grid = array([141, 145, 151, 143, 122, 100, 128, 121])
grid[0] -> 141
grid[5] -> 100
grid[6] -> 128
grid[7] -> 121

M = [114, 148, 126, 125, 154, 149, 133, 107, 139, 124, 118, 125, 117, 132, 119]
M[0]	114
M[7]	107
M[4]	154
M[6]	133
M[14]	119
M[2]	126

W =
116,145,158,122,123,138
131,121,121,131,131,127
W[0][0] = 116
W[1][1] = 121
W[:, 2] = [158, 121]
W[0][4] = 123

m =
[[129 132 133 134 125 127 126 133 123 130]
 [126 128 119 120 122 128 139 139 133 144]
 [133 129 127 130 123 126 129 130 128 130]
 [130 127 122 122 124 130 135 134 135 138]
 [132 129 123 127 123 127 129 137 125 143]
 [109 132 146 124 139 143 125 125 127 126]
 [131 128 125 132 130 121 126 116 122 116]
 [130 130 130 132 124 124 127 124 124 122]
 [128 129 128 127 132 131 129 122 128 124]
 [126 133 129 127 130 130 129 118 119 128]
 [125 137 140 135 134 133 125 118 118 115]
 [136 137 127 139 136 123 126 105 109 107]
 [129 127 126 129 129 125 127 120 126 121]]
m[-13,0] -> 129
m[-6] -> [130, 130, 130, 132, 124, 124, 127, 124, 124, 122]
m[9] -> [126, 133, 129, 127, 130, 130, 129, 118, 119, 128]
m[:, -1] -> [130, 144, 130, 138, 143, 126, 116, 122, 124, 128, 115, 107, 121]
m[5,-9] -> 132
m[6,1] -> 128
m[-9,2] -> 123
m[-1] -> [129, 127, 126, 129, 129, 125, 127, 120, 126, 121]
m[:, -2] -> [123, 133, 128, 135, 125, 127, 122, 124, 128, 119, 118, 109, 126]
m[10,-4] -> 125
m[:, -10] -> [129, 126, 133, 130, 132, 109, 131, 130, 128, 126, 125, 136, 129]
m[-2,2] -> 127
m[-5,5] -> 131
m[10,4] -> 134
m[3,-2] -> 135
m[-4,4] -> 130
m[3] -> [130, 127, 122, 122, 124, 130, 135, 134, 135, 138]
m[7,7] -> 124
m[:, 4] -> [125, 122, 123, 124, 123, 139, 130, 124, 132, 130, 134, 136, 129]
m[-10,-7] -> 122
m[12,2] -> 126
m[-9,8] -> 125
m[-6,-1] -> 122
m[4,-4] -> 129
m[-10,-9] -> 127
m[0,-9] -> 132
m[12,5] -> 125
m[:, 2] -> [133, 119, 127, 122, 123, 146, 125, 130, 128, 129, 140, 127, 126]
m[-5,-9] -> 129
m[:, -4] -> [126, 139, 129, 135, 129, 125, 126, 127, 129, 129, 125, 126, 127]
m[-5,0] -> 128
m[7,6] -> 127
m[1,7] -> 139
m[-1,6] -> 127
m[-8] -> [109, 132, 146, 124, 139, 143, 125, 125, 127, 126]
m[-1,-7] -> 129
m[-9,4] -> 123

B =
array([[106, 109, 128, 131],
       [101, 107, 125, 133],
       [123, 147, 153, 125],
       [122, 152, 148, 126],
       [157, 152, 122, 125],
       [134, 111, 103, 131],
       [147, 118, 132, 121],
       [132, 107, 103, 131],
       [148, 156, 129, 125]])
Indices start at 0.
(0, 0) -> 106
(8, 2) -> 129
(4, 1) -> 152
(3, 3) -> 126
(7, 0) -> 132
(6, 1) -> 118
(0, 3) -> 131
(0, 1) -> 109
(7, 2) -> 103
(6, 2) -> 132
(4, 3) -> 125
(2, 0) -> 123
(1, 2) -> 125
(6, 0) -> 147
(2, 3) -> 125
(8, 0) -> 148
(7, 3) -> 131
(2, 1) -> 147
(5, 0) -> 134
(0, 2) -> 128

data =
[[128 128 127 132 141 128 127 128 128 136 123 129 128 125]
 [128 129 143 129 115 130 126 125 131 134 137 142 123 127]
 [129 128 139 140 133 124 131 129 126 127 135 138 119 122]
 [130 128 124 133 120 123 129 131 126 124 130 119 128 127]
 [128 130 103 122 133 135 123 125 133 123 117 125 130 124]
 [128 128 142 132 134 129 127 127 129 140 134 131 129 131]
 [127 126 146 129 136 131 125 132 129 127 134 136 127 130]]
Rows and columns are counted from 0.
(0, 0) -> 128
(1, 5) -> 130
(6, 7) -> 132
(3, 10) -> 130
(0, 1) -> 128
(1, 13) -> 127
(6, 9) -> 127
(1, 4) -> 115
(0, 10) -> 123
(1, 7) -> 125
(1, 11) -> 142
(3, 11) -> 119
(5, 1) -> 128
(6, 3) -> 129
(5, 10) -> 134
(0, 11) -> 129
(2, 2) -> 139
(0, 2) -> 127
(1, 6) -> 126
(4, 7) -> 125
(0, 8) -> 128
(4, 12) -> 130
(4, 1) -> 130
(3, 0) -> 130
(0, 9) -> 136
(4, 9) -> 123
(5, 9) -> 140
(6, 0) -> 127
(4, 13) -> 124
(3, 12) -> 128
(0, 6) -> 127
(2, 5) -> 124
(6, 4) -> 136
